Here is a tiny trained network, its code and every weight. The questions are about switching its units off for an input and a target symbol, where a switched-off unit gives its printed mean instead of its output.

import numpy as np


def w(rows, s, z=0):
    codes = np.array(rows[::2]) - 128.0
    scale = np.full(codes.shape[1], s)
    scale[-1] = z or s
    return codes * scale


def norm(h):
    return h / np.sqrt((h * h).mean(-1, keepdims=True) + 1e-5)


def f(y):
    return y / 2 * (1 + np.tanh(0.7978845608 * (y + 0.044715 * y**3)))


def softmax(a):
    e = np.exp(a - a.max(-1, keepdims=True))
    return e / e.sum(-1, keepdims=True)


def log_softmax(a):
    a = a - a.max(-1, keepdims=True)
    return a - np.log(np.exp(a).sum(-1, keepdims=True))


def net(x, mask):
    ids = ['ΘΞΣδεζμτφ'.index(c) for c in x.split()]
    T = len(ids)
    res = E[ids] + P[:T]
    q, k, v = (norm(res) @ M[0].T for M in (Q, K, V))
    z = softmax(np.where(np.tri(T) > 0, q @ k.T / 3**0.5, -1e9)) @ v
    res = res + np.where(mask[0], z, O[0][:, -1]) @ O[0][:, :-1]
    y = f(norm(res) @ A[0][:, :-1].T + A[0][:, -1])
    res = res + np.where(mask[1:13], y, B[0][:, -1]) @ B[0][:, :-1]
    return log_softmax(norm(res)[-1] @ U[:, :-1].T + U[:, -1])


Q, K, V, O, A, B = {}, {}, {}, {}, {}, {}
E = w([
[131,135,132,102,95,179,127,121,183,91,133],'Θ',
[109,142,130,127,81,86,184,181,152,79,67],'Ξ',
[91,145,166,157,137,212,59,180,147,152,122],'Σ',
[102,132,226,97,78,191,134,112,92,219,130],'δ',
[54,164,117,161,146,191,122,188,171,170,93],'ε',
[109,151,150,83,226,210,75,165,46,108,117],'ζ',
[106,175,145,118,9,132,184,107,119,141,108],'μ',
[95,182,116,102,63,172,90,143,108,86,127],'τ',
[108,212,88,79,68,122,123,204,141,113,125],'φ',
],0.013)
P = w([
[35,167,160,179,177,55,128,93,215,122,111],'0',
[164,19,54,107,153,128,155,196,61,153,242],'1',
[53,98,214,108,75,51,65,182,190,46,63],'2',
[255,151,61,140,148,138,67,41,63,180,89],'3',
[55,84,238,73,97,47,80,166,194,48,70],'4',
[168,118,50,48,139,191,156,203,76,93,187],'5',
],0.0091)
Q[0] = w([
[185,153,65,111,138,224,225,162,123,140,220],'h1',
[254,207,78,187,178,73,77,50,154,161,45],'h1',
[194,113,56,174,100,104,116,13,87,165,94],'h1',
],0.0077)
K[0] = w([
[254,106,93,154,134,107,70,120,81,153,20],'h1',
[78,16,123,33,111,136,190,208,103,123,149],'h1',
[123,70,80,98,119,148,162,190,107,135,110],'h1',
],0.0087)
V[0] = w([
[125,147,191,150,155,205,65,73,169,188,218],'h1',
[117,122,254,105,139,119,75,131,17,132,161],'h1',
[109,92,201,129,134,126,165,106,122,236,118],'h1',
],0.0096)
O[0] = w([
[144,76,155,116,151,65,71,43,132,144,10,218],'h1',
[26,55,117,122,114,94,138,177,93,149,114,72],'h1',
[20,158,139,37,127,193,187,148,151,122,54,3],'h1',
],0.013,0.0044)
A[0] = w([
[180,79,90,185,126,123,152,180,84,152,212,4],'n1',
[162,174,158,179,133,73,112,125,165,99,139,147],'n2',
[14,113,156,127,104,100,118,151,153,134,133,146],'n3',
[51,134,165,77,147,96,116,89,149,117,67,3],'n4',
[128,117,150,140,138,77,93,81,144,130,88,222],'n5',
[97,135,160,125,118,102,93,90,138,97,89,26],'n6',
[101,123,95,116,148,151,174,156,117,118,147,183],'n7',
[142,104,95,113,94,145,132,165,118,143,223,154],'n8',
[192,93,104,130,138,104,110,139,88,173,207,190],'n9',
[169,62,68,118,144,80,94,100,93,169,155,104],'n10',
[156,133,82,128,105,170,138,143,115,98,178,191],'n11',
[134,7,25,146,119,98,119,141,67,187,125,92],'n12',
],0.013,0.005)
B[0] = w([
[156,68,90,76,175,122,147,35,151,133,117,202],'n1',
[80,135,167,84,142,148,110,135,104,169,103,232],'n2',
[144,126,115,165,128,114,165,72,101,10,158,159],'n3',
[144,134,73,156,102,102,138,197,180,177,143,181],'n4',
[155,154,102,124,141,144,122,146,50,87,173,233],'n5',
[164,102,67,142,148,147,149,142,164,160,121,171],'n6',
[111,143,199,156,107,149,94,106,91,124,144,144],'n7',
[179,79,111,123,186,171,177,113,140,152,124,195],'n8',
[50,111,129,160,63,30,87,139,166,83,118,250],'n9',
[134,168,167,147,109,139,147,202,103,163,135,218],'n10',
[119,87,162,156,128,130,144,145,103,166,85,196],'n11',
[93,170,174,71,120,200,103,107,225,141,174,191],'n12',
],0.013,0.014)
U = w([
[167,144,136,97,152,140,104,74,129,101,118,194],'Θ',
[128,130,161,156,145,159,162,167,123,150,134,201],'Ξ',
[173,97,91,191,141,98,137,114,132,120,122,179],'Σ',
[91,119,113,105,128,125,138,123,126,118,84,93],'δ',
[150,169,99,115,123,142,116,185,172,166,144,6],'ε',
[148,113,91,158,148,130,143,120,115,98,244,116],'ζ',
[124,178,148,147,105,158,127,127,182,78,158,105],'μ',
[130,143,153,168,110,96,99,164,102,126,150,136],'τ',
[135,110,166,126,125,113,104,113,196,145,127,157],'φ',
],0.012,0.0021)

Each question gives the input, a string of symbols that net reads in full, and the target symbol t.
The units are the heads (3 rows each of Q, K, V and O) and the neurons (one row each of A and B). Each row of codes is followed by its name. A weight is (code - 128) times the scale printed after its matrix; where a second scale follows, it is the last column's (O, A, B and U).
mask holds one flag per unit, heads first, then neurons. A switched-off unit (its flag False) gives its mean, the last column of its rows in O or B, instead of its output. The means were averaged over made-up inputs and are rounded, as every weight is.
A unit's drop is (log p(t) with every unit on - log p(t) with that unit switched off) / (log p(t) with every unit on - log p(t) with every unit switched off).
The circuit of an input: a set's keep is (log p(t) with only the set's units on - log p(t) with every unit switched off) / (log p(t) with every unit on - log p(t) with every unit switched off). Starting from the 12 units with the biggest drops (on a tie, the unit counted first), units are removed one at a time, each time the one whose removal leaves the highest keep (on an exact tie, the one counted first), for as long as the keep stays at least 0.8.
units of the circuit, in order: the units of the circuit, biggest drop first
most important unit: the unit with the biggest drop
top k neurons: the k neurons with the biggest drops, biggest first
drop of u: that unit's drop, to one decimal
input Θ τ μ, target Θ: units of the circuit, in order : h1, n9
input ζ τ Σ ε Σ, target ζ: most important unit : n3
input Σ τ Ξ μ, target φ: top 3 neurons : n12, n1, n9
input Θ τ Θ ε, target φ: top 3 neurons : n12, n1, n9
input τ τ τ μ τ μ, target Ξ: units of the circuit, in order : h1, n11
input μ ε τ τ τ, target μ: units of the circuit, in order : h1, n2
input ζ ε τ, target ζ: units of the circuit, in order : n3, n9, n5
input μ τ τ, target μ: units of the circuit, in order : h1, n3
input ε μ ε, target ε: top 2 neurons : n4, n9
input ε Ξ ε τ μ, target ε: top 3 neurons : n4, n9, n1
input Σ τ τ μ μ Θ, target Ξ: top 2 neurons : n11, n1
input Θ Σ τ τ, target ε: top 3 neurons : n4, n12, n9
input τ τ τ Ξ, target φ: top 2 neurons : n12, n1
input ε φ δ τ ζ, target ε: most important unit : n4
input τ τ μ τ, target φ: drop of n1 : 0.3
input τ δ τ μ, target δ: drop of n3 : 0.1
input Θ μ Σ, target Θ: drop of h1 : 0.4
